Here is a tiny trained network, its code and every weight. The questions are about switching its units off for an input and a class, where a switched-off unit gives its printed mean instead of its output.

import numpy as np


def w(rows, s, z=0):
    codes = np.array(rows[::2]) - 128.0
    scale = np.full(codes.shape[1], s)
    scale[-1] = z or s
    return codes * scale


def norm(h):
    return h / np.sqrt((h * h).mean(-1, keepdims=True) + 1e-5)


def f(y):
    return np.maximum(y, 0)


def log_softmax(a):
    a = a - a.max(-1, keepdims=True)
    return a - np.log(np.exp(a).sum(-1, keepdims=True))


def net(x, mask):
    res = np.array(x, float).reshape(1, 4) / 4 @ E
    u = 0
    for l in range(2):
        y = f(norm(res) @ A[l][:, :-1].T + A[l][:, -1])
        res = res + np.where(mask[u : u + 15], y, B[l][:, -1]) @ B[l][:, :-1]
        u += 15
    return log_softmax(norm(res)[-1] @ U[:, :-1].T + U[:, -1])


A, B = {}, {}
E = w([
[139,238,103,203,242,113,143,125,14,150,238],'x0',
[54,16,157,89,123,109,173,93,26,106,115],'x1',
[82,104,83,33,206,157,128,166,154,254,61],'x2',
[135,138,127,113,121,130,124,128,120,127,122],'x3',
],0.0068)
A[0] = w([
[136,128,124,115,76,124,135,131,73,76,127,96],'L0N0',
[103,97,110,99,186,94,147,142,132,240,130,69],'L0N1',
[132,170,141,157,159,122,112,116,82,104,166,81],'L0N2',
[142,140,131,178,51,95,128,123,92,16,170,84],'L0N3',
[113,36,152,140,110,114,128,114,8,73,116,49],'L0N4',
[140,128,146,195,88,121,132,127,125,39,162,21],'L0N5',
[162,239,132,191,101,119,130,127,223,107,130,2],'L0N6',
[130,181,139,159,147,142,140,114,120,138,133,97],'L0N7',
[141,68,153,123,46,111,114,117,191,55,121,100],'L0N8',
[153,174,140,166,171,97,123,126,74,90,158,110],'L0N9',
[127,92,123,147,96,126,144,124,66,97,129,73],'L0N10',
[124,129,143,138,146,137,110,126,84,119,152,123],'L0N11',
[111,104,123,141,153,116,130,129,62,129,155,84],'L0N12',
[99,108,120,180,117,127,155,126,167,112,164,36],'L0N13',
[158,171,125,51,97,127,114,128,91,120,125,97],'L0N14',
],0.011,0.0023)
B[0] = w([
[125,108,128,103,153,137,118,99,96,106,80,182],'L0N0',
[169,137,151,158,174,139,95,78,68,77,85,239],'L0N1',
[114,141,125,153,99,133,190,147,118,161,118,209],'L0N2',
[143,110,149,134,204,133,86,103,92,131,50,251],'L0N3',
[134,116,141,88,105,144,79,151,196,131,252,255],'L0N4',
[145,125,135,129,185,138,74,100,100,126,71,216],'L0N5',
[137,91,135,48,120,127,87,138,169,107,240,233],'L0N6',
[110,111,97,132,92,131,134,130,184,148,87,181],'L0N7',
[92,181,92,191,91,132,233,154,113,183,112,243],'L0N8',
[99,157,112,153,92,140,196,145,127,146,106,228],'L0N9',
[149,124,130,84,133,108,137,110,143,89,161,187],'L0N10',
[140,141,123,131,102,115,155,131,90,140,134,174],'L0N11',
[102,119,94,124,92,123,143,153,185,148,125,193],'L0N12',
[152,139,130,86,127,149,122,125,123,102,88,147],'L0N13',
[146,107,136,188,152,144,114,103,149,119,133,140],'L0N14',
],0.016,0.01)
A[1] = w([
[117,106,143,163,46,108,145,155,166,111,71,99],'L1N0',
[113,65,152,75,133,97,100,123,126,93,219,17],'L1N1',
[157,119,150,105,142,120,75,105,117,105,102,123],'L1N2',
[160,110,182,111,177,134,46,124,106,94,106,5],'L1N3',
[123,138,136,134,96,153,111,121,98,147,119,147],'L1N4',
[126,162,122,158,147,95,113,128,131,131,129,152],'L1N5',
[115,140,128,175,105,132,143,140,67,134,87,132],'L1N6',
[100,77,160,101,114,82,99,150,112,120,189,21],'L1N7',
[140,146,172,175,183,145,85,97,76,132,9,56],'L1N8',
[150,120,128,78,130,85,77,153,162,100,209,40],'L1N9',
[158,125,184,167,136,123,72,101,93,88,92,63],'L1N10',
[103,142,77,173,62,105,199,150,104,166,102,6],'L1N11',
[154,145,138,121,118,98,46,176,167,129,181,2],'L1N12',
[153,119,149,189,105,141,98,104,114,100,128,154],'L1N13',
[115,155,111,202,84,109,156,157,102,166,79,108],'L1N14',
],0.014,0.0017)
B[1] = w([
[115,145,82,173,131,121,140,135,48,154,174,154],'L1N0',
[163,145,120,90,141,45,114,152,204,89,133,178],'L1N1',
[118,119,139,183,117,116,153,127,78,123,136,175],'L1N2',
[99,146,74,189,52,172,166,144,98,180,129,197],'L1N3',
[145,178,123,169,165,99,141,119,136,89,115,143],'L1N4',
[87,25,154,101,43,101,149,136,127,116,66,137],'L1N5',
[141,129,80,105,77,109,129,172,220,164,134,174],'L1N6',
[144,141,105,84,172,97,153,112,188,105,108,154],'L1N7',
[146,155,247,89,149,155,90,119,154,83,157,251],'L1N8',
[142,107,131,63,176,78,150,107,190,96,92,179],'L1N9',
[124,139,185,110,152,184,74,155,132,169,117,181],'L1N10',
[140,100,57,212,137,116,72,113,27,138,68,199],'L1N11',
[114,98,144,93,152,53,136,110,136,72,133,162],'L1N12',
[121,123,126,88,165,164,162,93,113,144,50,146],'L1N13',
[79,83,65,139,94,128,179,126,92,150,195,184],'L1N14',
],0.015,0.02)
U = w([
[132,162,252,143,160,233,85,146,129,128,111,207],'0',
[96,103,2,241,95,132,152,165,49,179,135,231],'1',
[146,111,78,61,181,33,156,152,246,76,153,1],'2',
],0.0092,0.00067)

Each question gives the input, the list of numbers given to net, and the class t.
The units are the neurons (one row each of A and B). Each row of codes is followed by its name. A weight is (code - 128) times the scale printed after its matrix; where a second scale follows, it is the last column's (A, B and U).
mask holds one flag per neuron, layer by layer. A switched-off neuron (its flag False) gives its mean, the last column of its row in B, instead of its output. The means were averaged over made-up inputs and are rounded, as every weight is.
A unit's drop is (log p(t) with every unit on - log p(t) with that unit switched off) / (log p(t) with every unit on - log p(t) with every unit switched off).
The circuit of an input: a set's keep is (log p(t) with only the set's units on - log p(t) with every unit switched off) / (log p(t) with every unit on - log p(t) with every unit switched off). Starting from the 12 units with the biggest drops (on a tie, the unit counted first), units are removed one at a time, each time the one whose removal leaves the highest keep (on an exact tie, the one counted first), for as long as the keep stays at least 0.8.
units of the circuit, in order: the units of the circuit, biggest drop first
most important unit: the unit with the biggest drop
k most important neurons: the k neurons with the biggest drops, biggest first
k most important neurons of layer l: the k neurons of layer l with the biggest drops, biggest first
drop of u: that unit's drop, to one decimal
input [-3,0,-2,-5], class 1: units of the circuit, in order : L0N8
input [-8,3,7,4], class 1: 2 most important neurons of layer 0 : L0N3; L0N5
input [5,-7,-5,-8], class 2: 2 most important neurons of layer 0 : L0N6; L0N1
input [-4,6,8,-3], class 0: 2 most important neurons : L0N1; L0N6
input [-5,4,5,0], class 0: units of the circuit, in order : L0N6; L1N8
input [2,-5,-4,-8], class 2: 2 most important neurons : L0N6; L0N1
input [8,-8,5,3], class 1: 3 most important neurons of layer 0 : L0N4; L0N9; L0N2
input [7,-2,6,8], class 1: 2 most important neurons : L0N3; L0N5
input [-2,-6,6,-4], class 0: 4 most important neurons of layer 0 : L0N1; L0N4; L0N10; L0N12
input [5,6,0,-3], class 2: 2 most important neurons : L0N4; L0N8
input [1,8,-6,3], class 2: 2 most important neurons : L0N4; L0N1
input [4,-7,-3,7], class 2: 2 most important neurons : L0N6; L0N8
input [5,-4,-1,-4], class 1: 3 most important neurons : L0N9; L0N4; L0N2
input [4,7,8,-5], class 0: units of the circuit, in order : L0N1
input [8,-8,-2,-3], class 1: 3 most important neurons : L0N9; L0N2; L0N4
input [7,8,-1,6], class 2: 3 most important neurons : L0N4; L0N8; L0N10
input [6,8,-1,-8], class 2: 2 most important neurons of layer 0 : L0N4; L0N8
input [-6,2,5,8], class 1: 3 most important neurons : L0N3; L0N5; L0N8
input [5,8,-3,2], class 2: drop of L0N4 : 3.1
input [-8,-3,-2,-6], class 1: most important unit : L0N8
input [-5,3,6,-1], class 0: drop of L0N1 : 2.9
input [4,6,7,-7], class 0: drop of L0N6 : 4.4
